-89  -52  19  -9  63  -276  180  -187  23  112  -190  126  -158  4  -145  -49  -31  -14  111  218  40  62  27  -105  -70  -29  -9  97  -43  -294  -124  -212  -88  -53  -247  32  -62  -46  -138  -406  -107  -38  -232  -123 -> Z204
-12  -61  -141  -61  -198  77  -202  -76  31  71  39  -23  284  19  -45  32  -82  -137  75  -51  -129  46  96  27  -11  168  121  167  174  -142  -119  93  46  -111  -95  -14  250  -29  -205  219  111  62  223  42 -> Z130
65  67  -47  -83  -337  84  138  -285  -62  -295  -126  -71  218  -111  293  171  -132  -413  45  -169  155  170  -108  4  -181  309  98  171  -394  -54  17  393  -265  -305  82  -146  -2  122  37  -692  -7  -37  332  115 -> Z208
105  -12  -103  -129  -151  -36  -75  -178  172  112  -361  -81  65  -74  90  265  114  -43  32  254  352  38  -268  2  -19  -19  42  -189  -181  95  98  101  -102  -83  -93  244  183  25  -205  137  19  1  -54  62 -> Z208
45  -63  -252  -2  -133  136  -29  57  27  199  76  40  145  75  -72  43  2  141  33  253  -41  8  46  -24  80  134  -112  -106  71  109  99  87  134  -86  -19  -22  207  -44  49  117  100  51  33  -6 -> Z222
-22  -184  -87  -74  -177  -75  -45  -16  11  -199  -105  -64  -35  117  25  186  -19  -134  42  242  -263  -3  102  29  -28  -2  35  -97  -69  -206  169  -234  -103  1  -192  -79  -158  -27  -43  -90  -96  51  -92  -70 -> Z383
-6  -35  -111  -8  95  201  137  180  25  224  -1  70  49  84  27  94  101  137  51  72  50  162  10  -73  140  55  -96  -97  -71  128  162  54  -57  -121  -73  132  139  -39  40  -99  -5  -35  -138  48 -> Z130
38  106  252  146  139  108  8  49  -26  -54  -68  -164  48  50  186  25  -36  -31  -3  -104  60  50  -118  41  -33  18  -150  -36  5  164  34  221  -67  116  305  -68  -93  102  238  -48  64  15  -17  13 -> Z225
53  -56  -65  87  35  79  -101  -2  6  106  -25  -36  72  -126  -161  -119  45  139  -86  192  222  -68  62  5  -10  -2  11  46  181  -61  -61  68  -15  -123  -131  -78  115  -78  -268  196  39  35  -52  69 -> Z922
225  -90  -160  -56  -293  -139  -125  -201  156  167  -135  37  195  -112  37  -149  -89  -137  26  -1  13  -69  -72  118  138  175  107  155  240  -65  -40  179  99  -148  1  -137  229  -32  -141  293  116  -2  53  212 -> Z922
41  37  -12  75  -127  20  -62  56  18  -147  -49  -15  -64  -53  3  10  87  -183  -33  107  52  5  -46  141  10  70  80  -29  -152  -147  -18  167  -67  -23  -194  -101  -226  -10  -53  -103  43  -82  107  -24 -> Z222
-115  -275  35  -62  -90  4  56  2  -105  149  112  115  -140  -24  -31  -97  99  68  -17  -19  -91  -50  146  -72  -27  65  88  61  151  -85  -269  -71  163  -113  -273  104  -94  -21  -190  -565  -563  -267  132  -132 -> Z225
-43  93  -69  -51  71  74  26  72  93  265  -72  136  73  -96  38  -218  38  20  1  -105  45  -23  -5  -4  58  100  100  -47  31  119  -111  91  184  -4  -121  159  172  20  -9  -154  -63  -211  -98  -152 -> Z225
-134  -9  -57  110  -8  30  24  -41  97  173  83  -143  122  28  -50  308  112  69  132  214  -12  -140  233  -14  77  -72  -13  -29  4  -48  -197  -138  183  -30  -270  282  -63  -97  -272  304  -153  -31  145  -119 -> Z454
-47  -110  -24  99  -40  114  137  125  121  -33  170  58  63  111  170  12  -177  -119  50  86  -233  -35  63  69  -19  37  -32  -50  116  -70  -27  54  174  38  -244  47  -210  21  115  -200  35  -38  75  -83 -> Z222
14  28  -69  21  59  90  15  164  65  23  -117  59  226  -8  57  19  -36  65  27  56  -18  68  45  -68  49  110  -45  -56  -41  104  93  130  42  -155  -87  156  259  -53  25  -120  59  16  -60  -83 -> Z383
-125  -148  -414  -72  -288  -112  -9  -108  134  364  217  104  58  93  -12  208  75  69  191  84  -110  24  75  -142  153  191  -42  -11  -6  61  -207  26  136  -188  -124  113  235  -66  -49  197  122  0  156  -86 -> Z222
7  186  154  134  50  42  -14  -123  -26  -204  -95  -142  -48  -39  88  14  39  -136  -158  161  19  -2  -36  109  -40  -60  -26  -14  -75  -150  9  -68  -124  231  -63  -67  -317  34  -209  121  112  31  29  77 -> Z204
-43  -65  -139  -107  -31  87  -66  26  79  105  13  37  62  -53  -154  110  -7  -75  87  88  75  26  35  -69  65  60  -4  91  8  -34  -61  95  -20  -79  -109  18  116  16  -257  -27  -39  -11  140  85 -> Z454
8  54  -281  -6  -266  361  262  -396  20  275  274  109  245  219  151  116  187  156  63  167  125  8  30  -81  22  91  -74  55  89  63  -91  366  237  -65  170  59  315  -91  -143  -193  69  70  -188  31 -> Z222
-194  -14  -43  -2  182  295  -24  166  -38  -59  10  193  -119  105  159  -13  228  131  -94  20  175  -13  100  -51  -19  -180  -74  -265  -89  39  -10  -165  -267  -49  -313  21  -73  -8  318  -470  -550  -138  -202  57 -> Z454
-477  -131  -207  -288  -197  -70  -151  -6  -221  -68  -5  480  -61  -287  195  -69  -161  -215  80  -364  27  104  -305  21  -135  -259  153  28  -39  197  -369  208  899  80  -607  699  -199  6  64  -168  -13  -138  358  153 -> Z208
53  -99  -89  23  -87  32  7  78  22  126  -40  -72  103  -29  7  66  -42  22  87  193  33  69  -61  -19  -14  49  -62  -34  -5  29  62  121  -81  -83  -66  -28  85  -47  -56  59  62  29  -46  -3 -> Z222
-21  53  -87  119  156  78  -112  53  -9  40  71  127  -15  -43  -47  -231  -91  49  -84  13  -139  -83  155  -10  -70  -27  16  67  301  -103  -185  152  13  -97  -88  -39  164  -160  -81  228  -57  79  -222  40 -> Z208
38  7  303  -313  -298  252  -90  -35  -87  -434  153  -215  -133  18  -137  404  -186  -195  98  130  -142  135  -29  -58  -145  -195  -27  -115  -132  16  280  -18  4  156  105  -202  -77  135  -168  -117  55  199  54  -139 -> Z208
-5  -67  -19  27  28  -93  -56  46  143  255  -40  -10  114  -15  38  -47  130  158  54  -82  110  42  -99  -7  60  167  80  -118  -28  125  6  15  84  -131  -38  192  174  22  203  -52  83  -67  16  -74 -> Z383
-28  18  -54  32  -76  59  14  -152  23  -58  168  -37  65  0  48  82  3  -88  -23  -126  -58  3  103  74  -41  54  90  39  -42  -1  -14  4  -22  13  -131  30  -20  68  -10  101  56  44  44  32 -> Z922
44  -25  -80  31  -15  98  63  -63  117  36  -32  6  68  -44  -52  43  -26  -97  -16  -21  73  -47  99  56  -22  24  56  115  86  -62  -77  183  3  -158  92  -29  8  53  -217  156  -12  27  -18  142 -> Z130
170  -151  -124  76  137  22  40  166  104  196  57  3  149  56  -288  6  32  121  129  204  -76  85  -26  -172  74  200  -31  31  -50  -69  -125  152  -162  -499  189  -126  358  7  180  -629  -52  -19  -156  45 -> Z208
31  -148  -210  -66  -175  -206  173  13  141  470  -28  150  89  -98  -97  50  15  77  84  -49  90  92  -112  -155  -20  115  -32  26  -1  115  -196  -52  282  -195  99  156  192  69  -47  -91  -127  -97  138  23 -> Z208
85  28  -68  94  -140  36  60  -31  -18  -51  -66  -106  112  65  57  124  -4  -108  -47  174  4  100  -103  56  53  -6  -84  -86  -8  44  89  -59  -4  16  204  3  -18  42  -36  96  152  19  80  33 -> Z130
21  -197  -95  -1  -115  -42  8  91  -87  41  -31  43  -9  57  42  98  31  -31  -3  54  -84  110  -56  10  23  161  -26  37  5  -12  130  43  129  -239  -11  122  101  -39  -49  -69  -188  -22  -9  103 -> Z225
60  -48  -250  14  -203  26  -129  -170  -78  105  -65  -45  124  -54  -22  -90  -7  3  -81  239  49  -99  78  35  25  12  -6  -3  247  -59  -29  -37  13  -9  -71  -58  97  -119  -266  213  71  -9  72  -56 -> Z222
-16  -60  -225  -65  14  172  81  -15  160  58  34  179  119  47  -180  72  -33  5  34  1  -2  -11  -22  -49  93  3  22  -39  -47  81  -3  20  -120  8  -75  -15  54  55  104  -91  -27  28  126  64 -> Z222
116  -12  73  69  -56  31  157  -25  -2  -76  -149  -19  10  -33  40  -59  29  67  -138  125  57  -110  115  92  -71  -9  -16  9  -9  -91  78  38  -142  -136  -22  -114  -167  4  -141  -133  -52  -31  -91  104 -> Z225
20  -150  -210  -26  32  159  23  22  93  81  -52  -7  47  43  130  91  167  25  77  42  48  26  -71  48  181  -37  13  -146  -137  168  174  37  -196  -32  66  205  18  23  -32  75  -4  2  -24  -58 -> Z130
10  5  -20  -55  -148  0  -6  -68  -19  67  74  56  -70  -51  -4  -113  38  -124  10  -26  -25  22  41  6  -7  58  14  111  83  -80  -105  115  -47  -63  -34  -48  -7  -18  -253  17  1  -14  -24  71 -> Z225
55  -42  -252  -26  -128  -9  -40  -13  47  38  122  104  113  -40  -146  -73  44  12  -26  96  -60  -8  147  56  58  128  112  91  70  -61  -48  71  -19  -110  -119  13  175  -81  -252  99  97  -8  -10  86 -> Z204
-101  -149  -230  -40  29  -119  -19  17  -6  141  112  9  31  33  -24  33  -73  -85  180  -2  -39  82  45  -134  -2  20  -66  4  -59  33  -8  -17  -174  -4  42  24  50  50  131  -99  39  104  -31  -21 -> Z222
107  -44  -21  -73  -3  53  -48  138  175  156  -66  78  105  -157  -78  -24  7  89  -62  85  99  -51  26  -56  -42  110  56  -84  112  -53  -39  -47  -207  -232  -106  186  211  -47  -252  20  -159  -47  46  62 -> Z130
-75  -265  -403  123  -21  18  106  126  196  8  -2  -157  275  186  -88  206  -22  -130  103  227  155  -15  200  79  -58  0  91  24  -84  -81  -81  153  -20  -127  -70  60  -13  148  -287  53  296  77  301  83 -> Z222
202  -191  10  -55  11  0  33  79  117  247  -125  -189  57  -214  -294  200  10  -19  6  -78  79  241  -53  -149  -58  136  167  18  -117  86  141  237  10  -188  267  25  196  179  -288  -70  -101  125  118  7 -> Z204
-17  13  -112  28  120  143  80  23  95  243  104  20  107  -69  -50  -186  62  -63  10  41  190  -11  93  10  -17  37  71  110  164  53  -172  186  73  -62  -112  72  52  7  -248  5  -26  -85  24  140 -> Z922
12  -74  -87  0  85  76  -48  211  1  242  -87  -18  41  -67  -211  -222  58  -75  60  124  132  -13  57  3  -153  69  40  14  123  -45  -78  136  71  -164  -26  -24  131  4  -152  -122  -114  -73  -13  22 -> Z922
-154  414  369  88  356  195  216  42  187  -31  7  349  -98  3  189  -124  338  215  -301  -187  -69  5  -11  -72  -38  -1  -8  -22  -218  4  -160  158  197  156  -19  363  -74  88  -214  -287  -173  -41  -199  -59 -> Z225
102  122  -176  163  165  52  -99  203  46  80  35  -80  152  -9  -14  -117  316  248  -121  176  401  -27  84  -140  260  -35  -82  -98  -87  93  -329  -164  -136  -227  122  -93  75  2  11  -58  15  -140  236  0 -> Z130
-68  -128  -87  13  -25  -91  12  92  81  41  -97  -64  18  -22  -112  10  -41  9  72  117  -45  11  35  51  -206  25  85  -44  122  -77  -11  18  233  4  -101  186  91  -73  -298  289  92  87  -107  13 -> Z383
-68  43  -25  124  29  -12  -88  -306  43  183  111  -40  -34  -18  -43  -129  58  -81  22  -81  174  10  31  20  -10  -1  30  88  223  -66  -279  70  50  140  71  -46  -69  69  -49  194  28  66  -23  35 -> Z454
55  178  -49  125  -25  225  12  -108  -3  -6  -69  -41  150  2  34  -154  -22  -126  -117  141  128  -62  64  149  -42  67  73  65  145  -97  -122  198  -39  -15  -169  -98  9  -36  -194  118  171  -71  70  48 -> Z922
55  40  467  146  355  -89  80  537  384  65  -141  -270  18  -117  -87  578  -182  59  217  485  197  2  106  -183  112  -124  -256  -277  -399  -228  73  228  174  -282  193  206  -293  262  -16  -386  183  208  -45  9 -> Z208
94  11  191  -46  27  -51  23  91  1  -115  11  -113  -1  -47  -134  -16  -134  -15  -11  134  70  3  -99  20  40  -13  6  74  -4  1  185  -21  -314  115  -60  -136  -73  -15  -138  78  258  -10  -4  51 -> Z383
-66  16  -23  128  -47  3  -163  82  14  150  22  -137  44  42  183  221  41  -42  -47  48  -156  267  -58  -33  164  181  -162  -118  28  27  38  19  -1  41  -30  61  113  -4  -64  117  119  24  229  146 -> Z208
-59  29  -58  29  20  8  0  -20  20  69  143  256  -85  -23  83  -172  53  194  -107  -6  -21  -264  178  -8  25  -63  -60  69  233  3  -279  103  392  44  -235  69  -97  -109  -43  89  -155  -99  -129  -12 -> Z222
70  -170  33  -165  -145  176  24  -13  -43  -16  -133  156  168  11  -74  96  0  26  -76  153  25  61  -28  -21  111  -18  30  180  16  -113  88  25  -11  -33  -296  1  -31  35  -362  -189  35  -69  -109  -17 -> Z922
95  -12  -171  -13  -41  -87  -34  -66  28  50  57  81  -9  -6  -72  -191  -51  -14  -40  146  -55  -145  -5  -17  -142  21  -42  62  256  -75  -47  -176  34  -77  -127  21  193  -115  -137  30  -3  -6  -38  -80 -> Z225
175  243  422  62  6  -22  -97  -154  33  98  -97  -68  -24  -228  220  -221  -28  176  -195  -54  127  -194  -13  -105  24  154  -32  126  98  -133  -224  138  115  -229  -48  -148  116  -12  -138  -21  -116  -87  70  -50 -> Z130
-25  -173  -133  -70  157  -45  22  175  132  62  83  144  121  16  -246  68  0  -4  180  -6  -229  81  121  -100  179  -68  99  187  -2  -25  26  14  -23  -26  -163  132  50  -63  -151  -81  63  50  -140  -152 -> Z454
54  -122  89  -87  14  179  132  202  44  -32  -166  -12  -6  -4  -44  92  -88  -154  76  71  -80  115  -121  -29  25  50  14  -45  -166  -35  208  166  -123  15  -65  32  -41  75  -165  -297  -33  -15  -32  6 -> Z130
-81  -93  2  -6  122  -76  -112  209  79  234  -42  -110  104  -98  -102  68  -94  30  188  74  -58  104  5  -59  -110  184  -145  -75  44  86  -16  19  143  -3  67  175  141  63  8  -10  -64  33  128  8 -> Z222
-9  -2  -93  -56  20  80  -1  -61  133  206  104  7  89  1  -51  35  11  4  79  5  -20  88  0  -83  86  81  41  10  1  87  41  65  -16  57  -68  68  156  14  -90  114  122  76  9  -35 -> Z204
-68  86  -187  7  -74  156  117  -158  -189  160  121  -47  -120  19  -47  -278  -139  -64  -103  133  -281  34  341  124  -280  -117  -50  65  358  -146  46  8  374  231  203  -406  -95  67  -161  188  112  105  -468  115 -> Z130
36  -178  -63  -60  100  113  -38  191  89  185  178  -5  48  16  -19  -31  11  199  186  54  4  -126  265  -114  112  31  -52  -30  73  57  -160  101  13  -315  -36  5  144  6  114  -240  -218  -48  -3  -24 -> Z130
51  94  -100  50  -109  75  29  -51  31  185  2  59  136  -24  -4  -66  4  32  -4  15  -33  32  -14  -16  39  158  -36  13  143  72  -65  91  95  -109  0  109  367  -113  -148  198  -74  -6  112  22 -> Z383
-12  84  -39  -29  -15  36  -20  -78  133  68  15  -78  70  4  -84  57  13  -102  33  58  -3  -30  82  -6  39  18  9  9  -23  11  19  -49  -185  59  -94  -69  79  50  -162  117  98  2  -43  -20 -> Z225
-58  -240  -276  16  -21  58  110  -11  -23  116  167  24  -103  84  -129  195  97  190  108  58  -47  13  138  -43  130  -13  -16  -125  -52  -64  -87  -116  -28  -149  44  89  24  -7  20  -154  -151  16  -90  36 -> Z383
-115  82  -53  69  -390  -378  -81  -315  -27  100  366  140  174  -59  11  -100  -235  -200  106  16  -237  101  96  -42  35  254  -102  359  289  -133  -312  -46  307  -71  -57  -109  95  -89  -7  172  140  60  302  30 -> Z222
-71  186  -112  12  61  16  -111  -120  80  -16  145  76  6  -15  -138  -119  147  -26  -164  -32  -52  -13  212  105  30  76  74  66  127  -8  38  -48  44  64  -118  -27  66  -5  -136  130  129  -3  44  124 -> Z383
-75  99  -244  -447  -285  194  77  173  -116  -394  445  529  -74  104  172  -218  -119  -507  76  -433  -444  -214  -126  62  -251  -394  121  93  14  203  -17  -191  353  413  -412  143  -167  -10  340  -543  -29  -311  -40  -550 -> Z383
-164  -272  -319  -10  -130  -47  109  -86  -100  64  110  73  -25  95  70  103  -13  127  163  153  62  -195  -91  29  -116  -53  -85  0  -125  0  -14  -79  359  -57  76  150  -67  16  123  53  -70  35  -51  -71 -> Z454
-26  14  -103  49  -121  -19  -119  -149  -94  -30  47  -33  3  39  116  -60  10  -142  -99  -20  13  11  107  28  15  -106  14  12  175  -76  -80  -88  -16  8  58  -106  -93  26  0  121  88  27  9  -16 -> Z130
-26  190  211  56  -120  145  42  -12  -22  -217  10  -18  70  40  53  231  -1  115  -145  26  -17  2  6  126  -35  125  -97  -150  -168  6  268  -13  36  -74  126  18  -193  40  187  212  184  134  104  175 -> Z222
-30  -74  0  24  65  118  43  192  13  161  38  2  64  3  -76  70  -50  51  29  -19  -66  99  -6  -70  51  49  26  -70  41  1  90  45  -4  -81  -28  135  180  -42  -42  -64  -37  13  48  21 -> Z130
-23  -65  -9  -33  41  107  -56  143  46  232  -52  33  67  -8  -144  57  -39  98  76  153  4  82  20  -89  16  70  -70  -39  94  84  -1  137  152  -109  -2  8  134  21  48  -10  -81  11  -34  -15 -> Z454
-19  -42  2  -2  -43  93  -123  -67  124  -34  17  -16  145  -33  7  11  44  -84  -36  94  69  -42  93  32  17  -2  38  84  157  -152  -146  -17  45  -65  -182  42  -65  28  -295  -38  44  -18  168  60 -> Z130
102  -120  -108  24  -182  -95  160  -65  -61  60  21  99  17  157  -14  25  -15  -57  4  11  -124  86  -100  -25  78  84  -54  130  38  15  105  47  47  -69  52  -114  134  -34  67  -185  36  -17  98  17 -> Z922
-18  -302  -228  74  124  -48  -91  188  224  19  137  26  86  2  -218  142  49  131  120  50  -48  -32  194  29  12  142  46  -7  64  -54  -264  130  -37  -231  -48  123  22  37  -12  -211  -21  -4  191  146 -> Z204
0  -203  -382  -45  115  50  7  148  -64  177  66  9  -19  115  -200  -54  157  118  166  64  -208  127  -12  -85  -150  129  -40  -98  29  66  83  -117  1  -237  189  204  454  -91  -1  -148  -91  72  -253  -105 -> Z383
55  3  180  -35  95  30  -5  123  214  98  32  -163  80  -84  -63  224  -136  -3  132  45  48  13  -39  -88  64  120  -79  22  -92  80  48  115  -33  43  -20  31  -22  117  -87  134  129  61  205  -18 -> Z383
3  -87  -19  -61  -67  16  -9  117  55  168  26  -14  46  15  -84  126  -43  80  86  29  47  89  -27  -52  14  3  36  -92  41  29  -27  20  14  -89  -32  108  171  -22  -46  58  25  5  40  17 -> Z208
-94  104  -7  -16  19  179  -90  -39  12  278  -68  -184  91  -116  -13  163  80  -31  6  148  231  234  38  -34  35  85  -45  -64  -77  142  95  206  341  46  136  -9  86  176  -133  93  -90  44  82  90 -> Z383
46  -153  -58  -21  -3  0  88  8  -50  -31  -87  -41  -6  25  -10  36  -20  -35  57  75  5  -28  -63  -5  -24  -29  -12  69  -63  -26  97  69  118  -22  141  11  -22  45  -112  -110  -55  27  -118  -10 -> Z454
